Each row is followed by its class number.
[ 27  17 -17  19 -10  -7   0  12 -10 -29 -23  14   2  10   4   5 -16   5
  17 -23 -24  13  -4  -1  29  -1   3   3  17  -8  -5   2  15 -18  28 -10
  -8   6  10]	10
[-60  19  15 -50  -6 -15  15 -15   8   2 -40 -32  -9  40 -52 -31   5   4
  30 -34 -39   9 -56  -6  34 -30   8  -7  44 -35  61 -40  41  13  13 -32
 -14  -4 -10]	3
[  4 -33  -2 -68  -2 -43   9  82  12 -69  12 -17  46  26 -36   8 -40  15
  28  49 -29  41  10 -97 -16  -7   8  33 -22 -55  40 -16  50  27  52  -1
  12  -5 -23]	4
[-13 -19 -10 -27  20   8 -21   1   4 -60  13  -3 -21   3  10 -27   0  -7
   1  16 -40  53 -26  31 -53 -24 -22 -14 -16  32  10  -5 -15   2   9  -8
 -15 -31  14]	2
[-55  14  34 -27  -5  -5 -23  65 -51 -47 -20 -13 -16 -13 -32  34  48  -1
  33  46 -15  38  -6  10   1  21 -28  27  17  37  59  72 -15  23 -26  18
  45 -53  35]	3
[  0  11  -8  -7  -1   8  -1  28 -11 -25 -37  10 -17   1  -9   6  -6  10
  19 -20 -28   0  -8   4  17   3   1 -19  20 -16  13  12  11  -1  21 -12
  -7   1   7]	7
[ 22 -43  -9  32  36   4 -23  -1  -5   1 -71  28  42  67 -10  22 -61  31
  11 -36   3  54  31 -33 -82  -8 -15 -21  13  24  -1 -24  71   1  73 -26
  11  -4 -22]	8
[ 57  -2  11  19 -10 -18  -9   1   4  -9   5 -44  -2 -28   5 -14   1  28
 -36  38 -30 -41  33   9  99  32  27  15  47 -19  -5  22 -26 -24  28  10
   4 -21 -41]	8
[ 29 -22 -24  18   6   8  19  34   1  18  15 -27  -5 -73 -28  21   0  -2
  -6  -9  -8 -34  35 -13  31  13  10 -18 -10  33  16  43 -11  20  24  40
  -2 -31 -31]	5
[-48 -52   0 -22  29  -5 -58   2  -9 -68 -60   9  39  63 -24  30   4  24
  40 -17  28  30   1 -79 -15 -24  38   8 -26  46   8 -56  28 -15  13 -15
 -39 -63 -15]	0
[ 40  23 -15   7   5  10  52   0  22 -69  31 -48   8 -47  51  12  -9   7
 -29  31 -15 -19   2 -12 -13  -9  30  30 -40  24  41  16  -7 -17 -16 -19
  38 -31 -30]	10
[  3  10  -7  19  -9   4 -13   9 -21 -31 -38  15 -15  11  -2  10  -6  17
  24 -33 -32  28  -7  14  21  -8  14  -7  31  -6  -8   7  34  -6  23 -12
  -3   8   4]	1
[  9   7  -2  -4 -12  -2  -6  31 -11 -20 -33  11  -4  16 -13  -9 -18  24
  19 -33 -22   8  -7   0  25  -1  15 -16  39  -5  -5  12  21  -6  16  -8
   3   3 -13]	5
[ 15   9  -8  14  -7   0  -4  18  -5 -32 -39   1 -11  23  -3   4 -16  17
  10 -27 -24  16  -4  -4  12 -10  11  -5  29  -6 -10  -3  27 -18  26 -19
  -4   9   7]	8
[ -8  19  -3  17 -21  16 -14   8   6  -7  33 -14 -12 -40 -30 -31  11 -24
   6  -2   8 -17  16  42  49  18  17   8   4   9 -11 -20 -22 -17 -20  19
 -66 -32 -10]	7
[  2  -9 -13  -2  -4  15 -32  56  12 -14  -5  -8 -10 -26  32  24  42  -6
  27  25  18  22  -5 -26  51  -5  13 -32 -10  -5  40 -34  20   5  14 -11
 -12 -10  13]	1
[-20 -44  41 -16 -28  22 -62  34 -29 -40 -32  21 -51  50 -17 -14  30 -13
 -43 -44 -11  58  -8   4 -50 -24 -25 -22 -10  11 -19  21   8  34  24 -58
 -86   5  23]	9
[ 51  10 -15 -12  23  -2 -30  -4  16  30 -35 -35   7 -44  25  18  -2  30
  29  31  -6 -63  12 -52  32  41  39  -9 -15 -31  58   2  -6  21  11  30
  52 -26 -33]	3
[-31  -3  13   0 -38 -28 -15  42 -18  34   3 -34  12 -31   9  18  42  27
   7  21  -3   4  18  19  40   4  31 -48  20 -47  34  25  -5 -31  26  -9
  27  -5  -2]	5
[ 17  19  23   0 -13  -6 -30  39  15  33  59 -20  41 -55  53 -49  23 -26
  27 -18 -15 -42  20 -51  39 -32  33 -15  -1  14 -15 -19 -42  23  21  -9
 -12  -6 -36]	9
[ -4  13  20   6  -4 -35 -92   7 -26  29 -36  58  55   5   0   2 -26   5
  48  16 -36 -32  50 -28 -51 -10  18 -50   1 -16 -11  13  19  51  56  -9
   2  40  -5]	3
[  9  10   6 -16 -21 -16 -31  20  12 -47   7 -28 -14  32  72 -10  52 -52
  -3  34 -70  71 -27  16 -16   2  12  15  36  -2  32  -2  -3  60  34 -12
   0 -44  43]	7
[ 17  16 -11  14 -25  -5   6  15  -5 -42 -31   6 -14   9  10   9 -14  19
  20 -34 -28  12  -7   0  25  -1  14 -10  26 -32  -2  -6  20 -19  17 -17
   5  12   9]	6
[-102   57   12   16  -28  -19   20   41   12   17   34    2    2   -1
    8   11   22  -57   15    7  -20   20  -44   41  -28   19    5    5
   11  -26   25  -14  -24  -10  -43  -14  -30  -73   72]	4
[ 25 -17  22 -16 -13 -15  -4  73  12  36  -4   7   9  86 -49 -39 -43  14
 -57  24 -23  31  14 -12  12   1  22 -36  29 -50  52 -12  33  77  44  -8
  58   9  35]	1
[ 46  43 -21 -22 -10  17 -13 -17  14 -29 -36   8  23  53  62 -17  50 -10
   5 -33 -10  38 -14 -91 -72  -8 -15  10   3   0  64 -19  12  51  34  15
 -15  12  20]	10
[  7  62  16 -20  -4  57 -30  29 -14  19   8 -62  10 -40  19 -17  32  -4
  96  50 -47  12  22  57 -60   4   4  45  -1 -14  61 -14  -9 -39 -17 -31
 -78  -5  31]	1
[ 38 -19 -14  30 -28  11 -12  17 -12 -22 -13 -25 -50 -64  28  38  32  24
  26  22 -12 -49 -24   7  57 -14  15 -39  10   5  42  47   5 -55  45  -8
  52 -47  11]	8
[-21  15  -3  35 -25  10 -24   9  -4  43  -4   9 -22  -9 -19 -16  -8  -6
  18 -51  16 -10 -16   7  56  -7  41 -27  -4   1 -15 -20  15   0 -15 -15
  -4  -5 -26]	4
[-49 -46  33 -47  -3 -18 -34  92  14 -18  49  29  16   7  -8 -45   5 -52
  38  19  -8 -35   1 -62  37 -41  34   5  39  21 -34 -71  15  59  -9  21
 -59 -70 -31]	3
[-21  30  15 -52 -14 -11  -7   0 -24   4  26 -30  11 -31  54 -14  75 -14
   0  63 -33   7  35  24 -85  33   3  42  48  20 -14   2 -14  24  18  14
  -9 -78 -21]	10
[-34   5 -10  -3 -36   5 -13   9  18   8  19 -37 -21 -35 -28 -30  -2   5
  14 -25  -3 -61  -4   6   7  -5   3 -34 -32  63  34  11 -15 -37 -24  12
 -16  15 -40]	0
[ -4 -44  -7  11 -31 -19   1  26  13 -42  32  -6  31 -25 -31  -5 -21  -1
 -20   8  17  -2   5  33  50   6  22 -49 -15  51 -14  -6 -19 -42  31 -26
  -3 -28  -5]	6
[ -5  44  34  -1 -62  12 -73 -13 -16 -36  40  16   8  29   2 -33  57   0
   4 -34 -11  18  12  -6 -45 -40  -9  27  31  32   5  -5 -11  -6  14 -12
 -84  -3  28]	5
[  9  26  -1 -21  26  21 -60  36  11  15   0 -17  43 -21  11 -51  25  25
   7  26   3  48   0 -18  20  34  -3 -32 -10   9  20 -45 -34  -6   4   5
  -1  -6 -15]	6
[ 17  14  -3  17 -19   9 -16  24 -18 -22 -33  24  -7  12  -6  -4 -14  29
   8 -12 -20  22  -1   2  21  -8   5 -16  35 -16  -4  14  29 -18  26 -11
   6  16   5]	2
[ 22 -11  14 -47  -7  -7 -23  22  39  14   9 -49 -45 -17  46  -4  14   1
 -11  36  -9 -10 -41 -72  -3   1  -6  -7 -60 -49  28  -1   9  31  -3 -24
  47  54 -21]	9
[ 13  10  -8  13   0   8 -18  12 -10 -25 -12   6 -19   1  -2  -8 -27  20
  25 -22 -31  15 -24  10  22  -6  20  -7  16 -11 -14  -6  15 -11   9   0
  14   0  -1]	9
[ 12   0   0  13 -13  -4  -2  21 -10 -37 -30  11  -7  14   3  -8 -17  15
   6 -24 -28  12  -9   2  35  -3  10 -22  20 -24   1   8  12  -8  17 -16
  -5   8   4]	3
[-41  16   1 -57 -17 -37  81 -13   0 -42  24 -56 -13 -19 -10   4  16 -48
  63  23 -17 -29   0 -20  24   4 -24  74   9 -37  10   1   4  -6  15  -9
 -40  -6 -22]	9
[ 33 -10   1 -40 -49  -5 -57  51  14 -13 -16  18  19  38 -57 -46 -41  37
   5 -29 -23  10 -11 -65 -20   8  43 -27 -23 -17  23  -1   2  25  14   3
 -16  41 -15]	10
[  8  -3 -10   7 -21  -4  -3  17 -16 -14 -23   7 -27  18   1   7 -11  22
  18 -37 -23  28 -13  13  23 -12  10 -23  17 -23 -14   1  16  -6  15 -19
  18  13   5]	4
[ 29 -48 -19 -15  28  -7  -2  47   0  42  26 -25   9   0  -1  23 -26  15
 -69  17 -11   4  -4  35  50  43  -3  12  27  30  33  45  21 -18  45  21
  22  -9 -36]	0
[ -9  62  -1  11   6   9  28 -17  30 -23   7 -16  79   9 -72  31  -3 -21
  29 -11  30  93  -2 -12 -43  -1 -23  73  10   5  24 -58  50  -3 -10  10
 -59   1  39]	8
[-70  80  32  -4 -35  -2 -45  44  -5  36  -5 -10  18 -15 -44  -3  77 -30
 -36 -21 -13 -13 -15 -27 -13 -16  -9  -2  16  51  19  24 -18  23   8  -3
 -26 -23  89]	2
[ 10   6  -7   2 -14   4  -6  28 -11 -29 -29  -5 -11   7   4  -5  -2  17
  18 -28 -37  22 -10  -6  25  -9  12 -14  22 -14 -10 -10  17 -14  26 -17
   0  10   8]	6
[-30 -22  13 -53  15 -14 -32  18  17 -21  10  56 -33  -1  34  61   6 -19
   2  38 -54 -15 -59 -69  -1 -18  18  19  14 -35   4   7   7  64  -4 -31
 -46  -5  -3]	2
[-30 -59 -11 -29   2 -58 -62 -17 -12 -40  20  15  44  15 -24  39 -17  15
 -23  88 -24  67   4  29  -3  49   9  -3  -1  23  29  52 -11   4  43  22
  10   4 -30]	2
[  1  18   3  17 -20   0 -12  18 -13 -40 -29  12  -8  13   4  -2   3  28
  12 -47 -23  36  -1   0  27 -13  15 -15  26 -20 -14  -5  14 -13  11 -19
  -8  15   8]	1
[ 22   9   3  43  15  12   6 -13  -7  20  26  10  17 -24 -47 -11 -24  10
  20  -1   5  -8  11  34  80 -14   4 -33  -1   3   9 -20 -45  -7  14 -14
   5 -35  33]	3
[ 18  15  -5  13 -29  -2  -8  29 -13 -36 -30   1 -15   9   3  -2 -10   8
   9 -29 -31  10  -1  14  20  -1  19  -6  30 -14 -11   4  27 -10  21 -12
   4   5  12]	6
[ 26  12   0  13 -10  -5 -19  24 -12 -25 -30  -4 -15   0 -14   4 -30  28
   8 -29 -29  13  -1  14  30   2   1 -13  17 -32   1  12  20 -17  33 -18
   9  14   7]	9
[ 28   1  -1  24 -21   2 -34  59 -14  50  45 -18 -10 -56   0  -2  -3  10
  51  10 -19 -22  74  21  26 -12 -13 -15  15  29 -15 -28 -16 -17  39  -7
  -8 -19  -5]	10
[ 12  10 -14   8 -14  -9 -36 -16   6  21  45 -12  -9 -51 -29  22   1  23
   5 -33   0  -1  27  27   5 -13   3 -18  -3  29   0 -22 -14  14   8  20
  15 -17 -10]	4
[ 20   6  -6   1 -11  -3  -7  34  -2 -36 -20   4  -2   5  10   3  -2   8
   5 -19 -17  17  16  13  24 -18  10 -29  28 -13   6 -14  22   9  40 -22
   4  -1  12]	7
[ 11 -24  34  -2 -29  -6 -31 -16  36  51  40 -28  24  22 -37  30 -42  -9
  44  20 -11   7   1 -27 -43 -11  31  11 -82 -10  53   9 -48  39 -39 -36
  11  66  27]	7
[ 23   4 -10   1 -22  -3  -9  25  -8 -41 -25  11 -24  12  -8  22 -13  19
   4 -19 -14  17  -7   3  25  -7  21  -6  26 -12  -3   6  29  -7  33 -31
  -4   7   9]	8
[-25  -1  25 -71   8   2 -37  18  12   9   0 -16  -4  18 -30 -32  14 -31
  -5  -6   2 -10 -22  42 -38 -41 -11 -21 -10  11  16 -29  16  20  20 -60
 -59 -11  33]	5
[-41 -59  26 -39  10  -7 -44  26 -23 -87 -12  26  18  35  14   1  40 -18
  16  28 -16  23 -31 -40 -14 -51  17  -6  -4 -17  24  16   9   5   4  -2
 -70 -20  -2]	5
[-46   4  15   8 -11 -23 -37  20   9  47  40 -49  33 -25   5 -34  19 -36
   7  -6  -9  20  15  -4  37 -15  52 -21 -15 -12  50 -19  -8  36  12  -1
 -12  -7 -50]	9
[ 13  56 -22 -21 -16  10  10   7 -12 -34  11 -11  10 -52   0 -31  48  16
  11  16   2 -45  62   5  26  14   6 -31   7   8   5 -11 -53  -5  25  10
 -38 -13  12]	1
[  9 -25  17  57 -46   1 -44  -4 -22  13 -12  11 -28  15   9  -2  49  -6
 -18  -7  10  18  32   2  34  25  19  -1  59 -15 -26  -2  -1  -1  36  15
 -44 -74  -6]	8
[ 36  -1  -2   8 -15   3 -22  28 -15 -21 -23  13 -14   9  -6  -9 -21  19
  19 -15 -19   3   8  19  40  11   8  -8  37 -13  -8   0  17  -5  22   0
  -5  -7   1]	3
[-36 -14  11  -4 -33 -23 -29  34 -16 -28 -16 -57 -31  15 -35   8  23   7
 -55  -9 -21  15  -3 -32   0 -17  39 -17 -58 -13  94  66   4  39   2   2
  50  -4  -2]	4
[ 20   0  -6  -2  -9  10  -4  17 -13 -40 -32   9 -23  21  -1   7  -6  26
  17 -30 -26   6 -12  -8  19 -35  16 -12  18  -4 -11  -8  33  -9  19 -17
   1   4  10]	0
[  -3   -4    1    5    4   24  -48  -15    7   54   59   44   82   -8
   -7   18   34  -35  -10  -20   27   37  -25  -57  -36    4  -30   29
  -33   80  -67  -13  -21   -5   38  -12 -106   26   26]	4
[ 10 -14   9   6 -19 -12  -6  38  57   0  58 -49  30  23  54   4  17 -19
 -48  -2  -6  66   6 -13  39  -2  21  16   0  25 -11 -63 -19   9 -22 -23
 -43  18  -1]	0
[ 15  -4 -38   4 -75 -12  13  -3  -1  21  40 -11 -45   7  17 -41   4  27
  23  -7 -44 -48 -12 -26  21  41   8 -10  55  18   0   2 -16 -37  67  40
  47 -38 -16]	6
[ 44 -11  -1  12 -11  -4 -23  33  14  -2  29 -27  42 -51  -5  -9 -26 -18
  46  -1 -23  17  30   3  32 -14  34   2 -10  33  16 -19   2  14  35 -28
 -24 -29 -46]	10
[ 25  30 -10  21  -1   7  -2  27 -21 -24 -43  18   2   2  -6  14 -15  18
  18 -19 -28  11   4   5  26  -2   7  -4  24 -12  -3   7  18 -14  17 -15
  -8   6  17]	10
[-36  33   0 -20  27   5 -28  52   7 -64 -16 -26  11  35  71  20  28 -27
 -14   9 -53  77 -23   8 -28 -52  -8  -1   0  31  57 -10  41  19   7 -68
 -40  51  20]	5
[  5  10  -4   3 -14  -4  -6   8  -6 -19 -30   1 -21   9   4   4   0  24
  25 -28 -24  14 -14   3  28  -6   0 -16  34 -14 -17  -1  19 -19  14 -14
  -1  14  -3]	5
[-43 -15  -8   8 -27  -2   4   5  -7 -52   7 -35 -11 -33 -27  16  25  39
 -15   6   1   7  23   3   6   6  13 -14 -12 -18  33  10  -6 -51 -20  38
 -18  -3 -29]	7
[-39 -33   2 -26  15   6 -12  11   1 -21 -17 -14  -7  -3 -36 -32  12  21
 -10  39  -3 -14   4  12  -7  -4 -13 -58 -16 -11   0 -39 -10 -26   1   7
 -39 -19  10]	3
[ 32  12  -4  12 -14  -3 -21  27 -10 -29 -34   8   6  13   9  -5  -7  17
  29 -27 -31  28   9  10  11 -16  -2 -24  36 -17  -3  -2  29 -12  45 -17
 -12   7  13]	5
[ 11  15  -8   9 -10   2  -8  26 -18  -3 -28  10  -4  10 -22  -1 -19  26
  16 -35 -26  12   4  15  18  -8  13 -14  29  -4  -6  -9  16 -15  24 -14
  -1  -6  11]	10
[-21 -44  30 -22  -5 -44 -31 -97  41 -50 -28   3 -60  29  -6  16  33 -19
 -63  27   4  54 -52 -13  22   4   3 -31 -19 -21  -6 -28   0 114 -33 -28
  30 -36 -40]	4
[-56 -59  -1 -19  -3 -43 -14  10 -16 -84   7   5  -8 -30 -71  42 -14  45
 -51  47   6  73   5  80   6  24 -18 -56 -11  41 -15  30  -1 -11  -5   1
  48 -29 -31]	4
[-38  17  -5 -15 -21 -28 -33  59 -14  12  34 -20 -17 -21 -24  -9   6  23
  -4 -14   3 -44  25  20  80  -6   0 -30  10  -7  48   4 -26 -33   3  13
   9   5  -9]	4
[ 34 -27  -2 -27  -6  20 -34  25 -12 -13 -17   5  14  32 -51 -24 -31  36
 -26 -40 -23  39 -33   9 -21 -20 -31 -30   7  54  34  22  51 -14  92 -46
   3  19   7]	3
[-81  25  25  -2 -53 -40   0  24   5 -56  19 -24  14 -48 -43  19  53 -24
  -3  11 -27 -16 -12   8  31  17   8 -12   3  22  20  31 -70 -15 -29   9
 -34 -53  47]	6
[-29  -6  25  -4 -50  10 -16   4 -10  23  17 -14  -6  44 -50 -64   9 -16
  60 -12 -17  46  -7  16  -6 -41  13  -3  27 -42  29 -48  31  18  -8   6
 -40   0 -14]	4
